Here is a tiny trained network, its code and every weight. The questions are about switching its units off for an input and a target symbol, where a switched-off unit gives its printed mean instead of its output.

import numpy as np


def w(rows, s, z=0):
    codes = np.array(rows[::2]) - 128.0
    scale = np.full(codes.shape[1], s)
    scale[-1] = z or s
    return codes * scale


def norm(h):
    return h / np.sqrt((h * h).mean(-1, keepdims=True) + 1e-5)


def f(y):
    return np.maximum(y, 0)


def softmax(a):
    e = np.exp(a - a.max(-1, keepdims=True))
    return e / e.sum(-1, keepdims=True)


def log_softmax(a):
    a = a - a.max(-1, keepdims=True)
    return a - np.log(np.exp(a).sum(-1, keepdims=True))


def net(x, mask):
    ids = ['ΓΘαβμπσφω'.index(c) for c in x.split()]
    T = len(ids)
    res = E[ids] + P[:T]
    u = 0
    for l in range(2):
        r = norm(res)
        for j in range(3):
            rows = slice(3 * j, 3 * j + 3)
            q, k, v = (r @ M[l][rows].T for M in (Q, K, V))
            z = softmax(np.where(np.tri(T) > 0, q @ k.T / 3**0.5, -1e9)) @ v
            o = O[l][rows]
            res = res + np.where(mask[u + j], z, o[:, -1]) @ o[:, :-1]
        u += 3
        y = f(norm(res) @ A[l][:, :-1].T + A[l][:, -1])
        res = res + np.where(mask[u : u + 4], y, B[l][:, -1]) @ B[l][:, :-1]
        u += 4
    return log_softmax(norm(res)[-1] @ U[:, :-1].T + U[:, -1])


Q, K, V, O, A, B = {}, {}, {}, {}, {}, {}
E = w([
[254,33,110],'Γ',
[186,191,108],'Θ',
[90,121,182],'α',
[173,101,149],'β',
[169,140,209],'μ',
[135,108,64],'π',
[166,139,211],'σ',
[69,110,100],'φ',
[99,209,144],'ω',
],0.025)
P = w([
[31,2,177],'0',
[108,164,131],'1',
[106,157,131],'2',
[109,151,128],'3',
[107,149,130],'4',
[107,143,121],'5',
[105,146,131],'6',
[105,154,121],'7',
],0.008)
Q[0] = w([
[46,158,155],'L0H1',
[159,135,83],'L0H1',
[43,56,154],'L0H1',
[88,47,2],'L0H2',
[130,125,137],'L0H2',
[87,149,78],'L0H2',
[154,90,83],'L0H3',
[104,98,149],'L0H3',
[81,126,95],'L0H3',
],0.068)
K[0] = w([
[42,136,167],'L0H1',
[144,137,85],'L0H1',
[54,38,167],'L0H1',
[68,2,69],'L0H2',
[142,114,127],'L0H2',
[33,143,116],'L0H2',
[148,80,97],'L0H3',
[146,170,140],'L0H3',
[134,170,75],'L0H3',
],0.062)
V[0] = w([
[87,189,161],'L0H1',
[70,2,124],'L0H1',
[56,149,164],'L0H1',
[114,163,45],'L0H2',
[118,144,86],'L0H2',
[121,100,167],'L0H2',
[98,197,69],'L0H3',
[136,106,103],'L0H3',
[181,168,113],'L0H3',
],0.029)
O[0] = w([
[150,190,202,192],'L0H1',
[2,31,169,3],'L0H1',
[110,171,229,152],'L0H1',
[209,74,153,94],'L0H2',
[169,103,138,108],'L0H2',
[114,155,102,126],'L0H2',
[185,132,229,45],'L0H3',
[151,104,111,90],'L0H3',
[180,183,107,102],'L0H3',
],0.025,0.011)
A[0] = w([
[157,116,74,103],'L0N1',
[5,127,181,72],'L0N2',
[134,27,91,131],'L0N3',
[91,149,131,1],'L0N4',
],0.028,0.0068)
B[0] = w([
[188,101,183,195],'L0N1',
[250,206,167,253],'L0N2',
[113,66,238,187],'L0N3',
[171,92,142,143],'L0N4',
],0.025,0.011)
Q[1] = w([
[55,146,132],'L1H1',
[62,83,126],'L1H1',
[155,95,121],'L1H1',
[95,194,88],'L1H2',
[41,104,212],'L1H2',
[124,174,197],'L1H2',
[68,41,148],'L1H3',
[80,121,131],'L1H3',
[255,126,94],'L1H3',
],0.048)
K[1] = w([
[187,119,84],'L1H1',
[230,143,95],'L1H1',
[128,136,150],'L1H1',
[91,221,117],'L1H2',
[254,127,72],'L1H2',
[217,182,178],'L1H2',
[169,101,192],'L1H3',
[154,115,139],'L1H3',
[37,62,60],'L1H3',
],0.041)
V[1] = w([
[128,87,70],'L1H1',
[84,192,116],'L1H1',
[221,153,124],'L1H1',
[154,87,22],'L1H2',
[103,252,29],'L1H2',
[229,142,194],'L1H2',
[181,124,107],'L1H3',
[138,147,125],'L1H3',
[160,104,105],'L1H3',
],0.04)
O[1] = w([
[111,60,86,83],'L1H1',
[90,166,102,185],'L1H1',
[209,141,104,3],'L1H1',
[78,77,34,23],'L1H2',
[99,225,2,189],'L1H2',
[247,112,145,156],'L1H2',
[174,118,168,90],'L1H3',
[137,147,141,137],'L1H3',
[152,88,147,86],'L1H3',
],0.04,0.017)
A[1] = w([
[157,86,174,104],'L1N1',
[117,3,117,5],'L1N2',
[100,162,201,62],'L1N3',
[105,71,170,43],'L1N4',
],0.07,0.012)
B[1] = w([
[139,78,142,245],'L1N1',
[149,181,8,199],'L1N2',
[74,130,155,252],'L1N3',
[163,71,153,187],'L1N4',
],0.11,0.018)
U = w([
[148,89,63,151],'Γ',
[252,163,119,3],'Θ',
[35,177,221,57],'α',
[4,71,129,123],'β',
[121,181,129,229],'μ',
[152,57,108,134],'π',
[119,178,133,107],'σ',
[80,91,175,250],'φ',
[180,192,182,67],'ω',
],0.021,0.0072)

Each question gives the input, a string of symbols that net reads in full, and the target symbol t.
The units are the heads (3 rows each of Q, K, V and O) and the neurons (one row each of A and B). Each row of codes is followed by its name. A weight is (code - 128) times the scale printed after its matrix; where a second scale follows, it is the last column's (O, A, B and U).
mask holds one flag per unit, layer by layer, with each layer's heads first. A switched-off unit (its flag False) gives its mean, the last column of its rows in O or B, instead of its output. The means were averaged over made-up inputs and are rounded, as every weight is.
A unit's drop is (log p(t) with every unit on - log p(t) with that unit switched off) / (log p(t) with every unit on - log p(t) with every unit switched off).
The circuit of an input: a set's keep is (log p(t) with only the set's units on - log p(t) with every unit switched off) / (log p(t) with every unit on - log p(t) with every unit switched off). Starting from the 12 units with the biggest drops (on a tie, the unit counted first), units are removed one at a time, each time the one whose removal leaves the highest keep (on an exact tie, the one counted first), for as long as the keep stays at least 0.8.
circuit, biggest first: the units of the circuit, biggest drop first
k most important neurons of layer l: the k neurons of layer l with the biggest drops, biggest first
heads that matter: for each layer, one digit per head in row order, 1 if its drop is at least 0.15 and else 0, layers parted by /
input φ φ Θ Θ φ μ ω Θ, target φ: heads that matter	100 / 010
input α Γ β σ α Γ, target β: circuit, biggest first	(L0H1)
input Γ Θ φ, target Γ: circuit, biggest first	(L1H2; L0H1)
input α Γ Γ Θ, target α: heads that matter	111 / 110
input Θ μ α, target Θ: heads that matter	000 / 010
input Γ α Θ φ, target Γ: circuit, biggest first	(L1H2; L0H1; L1H1)
input μ μ Γ, target Γ: heads that matter	100 / 000
input Γ Θ ω π, target Γ: heads that matter	100 / 010
input φ ω μ α Θ μ β, target φ: circuit, biggest first	(L1H2; L0H1)
input α φ α, target φ: circuit, biggest first	(L0H1; L1H2)
input φ Θ α α φ Γ, target φ: circuit, biggest first	(L1H2; L0H1)
input μ α Γ, target Γ: heads that matter	100 / 010
input α μ ω Θ α β, target α: 2 most important neurons of layer 1	(L1N3; L1N2)
input π φ Θ Γ μ α μ, target π: heads that matter	000 / 010
input φ α σ φ μ ω, target ω: circuit, biggest first	(L0H1)
input β σ π Γ β Θ μ π, target β: heads that matter	111 / 110
input β φ ω ω α σ Θ, target β: circuit, biggest first	(L0H1; L0H2; L1H2)
input Θ μ π μ α, target Θ: heads that matter	000 / 110
input Θ ω ω φ β α Γ, target Θ: heads that matter	001 / 100
input β Θ φ Γ μ φ, target β: 2 most important neurons of layer 0	(L0N3; L0N2)
input Θ φ Θ μ φ, target Θ: circuit, biggest first	(L1H1)
input β Γ Θ α ω φ φ σ, target β: heads that matter	111 / 010
